Below is a small trained network, with its code and all its weights. Each question gives an input and a class and asks what happens when units are switched off, that is, made to give their printed mean instead of their output.

import numpy as np


def w(rows, s, z=0):
    codes = np.array(rows[::2]) - 128.0
    scale = np.full(codes.shape[1], s)
    scale[-1] = z or s
    return codes * scale


def f(y):
    return np.maximum(y, 0)


def log_softmax(a):
    a = a - a.max(-1, keepdims=True)
    return a - np.log(np.exp(a).sum(-1, keepdims=True))


def net(x, mask):
    res = np.array(x, float).reshape(1, 2) / 4 @ E
    y = f(res @ A[0][:, :-1].T + A[0][:, -1])
    res = res + np.where(mask, y, B[0][:, -1]) @ B[0][:, :-1]
    return log_softmax(res[-1] @ U[:, :-1].T + U[:, -1])


A, B = {}, {}
E = w([
[18,131,186,206,144,110,95,114,117],'x0',
[148,129,169,106,98,244,152,138,113],'x1',
],0.011)
A[0] = w([
[50,120,160,148,129,103,127,137,131,69],'N0',
[206,119,79,96,123,100,134,139,138,98],'N1',
[137,128,136,119,136,220,117,117,132,131],'N2',
[146,132,87,119,138,5,122,131,137,105],'N3',
[135,124,108,109,109,122,134,144,125,78],'N4',
[130,128,122,125,125,105,133,134,129,254],'N5',
[134,107,121,125,127,120,104,113,146,106],'N6',
[174,125,110,108,133,100,138,116,129,63],'N7',
[168,136,120,129,127,135,131,140,122,76],'N8',
[135,124,117,136,124,69,142,137,132,82],'N9',
[89,124,146,130,131,137,123,115,140,76],'N10',
[122,118,134,136,137,105,157,142,148,104],'N11',
[174,126,115,125,123,130,136,118,111,149],'N12',
[113,143,143,157,109,103,144,145,106,100],'N13',
[126,103,119,150,125,126,160,145,122,105],'N14',
[128,123,157,116,116,163,134,142,105,66],'N15',
[144,124,136,129,128,187,147,133,142,68],'N16',
],0.023,0.013)
B[0] = w([
[118,170,108,119,174,162,79,75,126,212],'N0',
[93,152,121,139,189,149,74,81,122,227],'N1',
[134,134,120,132,84,138,164,149,109,210],'N2',
[118,148,124,120,39,185,175,155,86,255],'N3',
[109,160,126,127,130,147,101,109,128,143],'N4',
[218,38,175,142,157,2,168,171,214,225],'N5',
[127,145,137,90,111,143,121,132,135,138],'N6',
[93,149,104,105,154,163,95,96,119,167],'N7',
[86,164,126,133,138,141,102,121,103,150],'N8',
[77,145,108,111,89,167,128,144,96,169],'N9',
[80,155,99,122,148,150,97,120,103,157],'N10',
[116,141,151,118,129,184,137,137,129,141],'N11',
[137,124,127,142,162,113,121,121,139,180],'N12',
[100,122,118,118,155,148,109,120,118,157],'N13',
[125,122,122,134,131,127,129,128,130,128],'N14',
[114,156,125,105,89,150,137,151,123,158],'N15',
[90,138,131,119,77,171,131,140,105,168],'N16',
],0.031,0.017)
U = w([
[115,127,105,134,9,156,167,164,101,66],'0',
[112,145,89,141,185,134,70,63,138,43],'1',
[174,39,134,159,120,68,164,154,185,255],'2',
],0.016,0.0043)

Each question gives the input, the list of numbers given to net, and the class t.
The units are the neurons (one row each of A and B). Each row of codes is followed by its name. A weight is (code - 128) times the scale printed after its matrix; where a second scale follows, it is the last column's (A, B and U).
mask holds one flag per neuron, in row order. A switched-off neuron (its flag False) gives its mean, the last column of its row in B, instead of its output. The means were averaged over made-up inputs and are rounded, as every weight is.
A unit's drop is (log p(t) with every unit on - log p(t) with that unit switched off) / (log p(t) with every unit on - log p(t) with every unit switched off).
The circuit of an input: a set's keep is (log p(t) with only the set's units on - log p(t) with every unit switched off) / (log p(t) with every unit on - log p(t) with every unit switched off). Starting from the 12 units with the biggest drops (on a tie, the unit counted first), units are removed one at a time, each time the one whose removal leaves the highest keep (on an exact tie, the one counted first), for as long as the keep stays at least 0.8.
units of the circuit, in order: the units of the circuit, biggest drop first
k most important neurons: the k neurons with the biggest drops, biggest first
drop of u: that unit's drop, to one decimal
input [-4,-3], class 1: 3 most important neurons => N1, N2, N7
input [6,-7], class 0: units of the circuit, in order => N3
input [-5,-4], class 1: 2 most important neurons => N1, N2
input [7,6], class 1: 2 most important neurons => N3, N0
input [5,-4], class 1: 2 most important neurons => N0, N2
input [-7,5], class 1: 2 most important neurons => N1, N3
input [-4,3], class 1: 2 most important neurons => N3, N1
input [-6,5], class 1: 3 most important neurons => N3, N1, N12
input [7,-7], class 0: 3 most important neurons => N3, N1, N9
input [0,3], class 2: drop of N3 => 0.9
input [-3,-3], class 2: drop of N0 => 0.4
input [5,-1], class 1: drop of N0 => 0.2
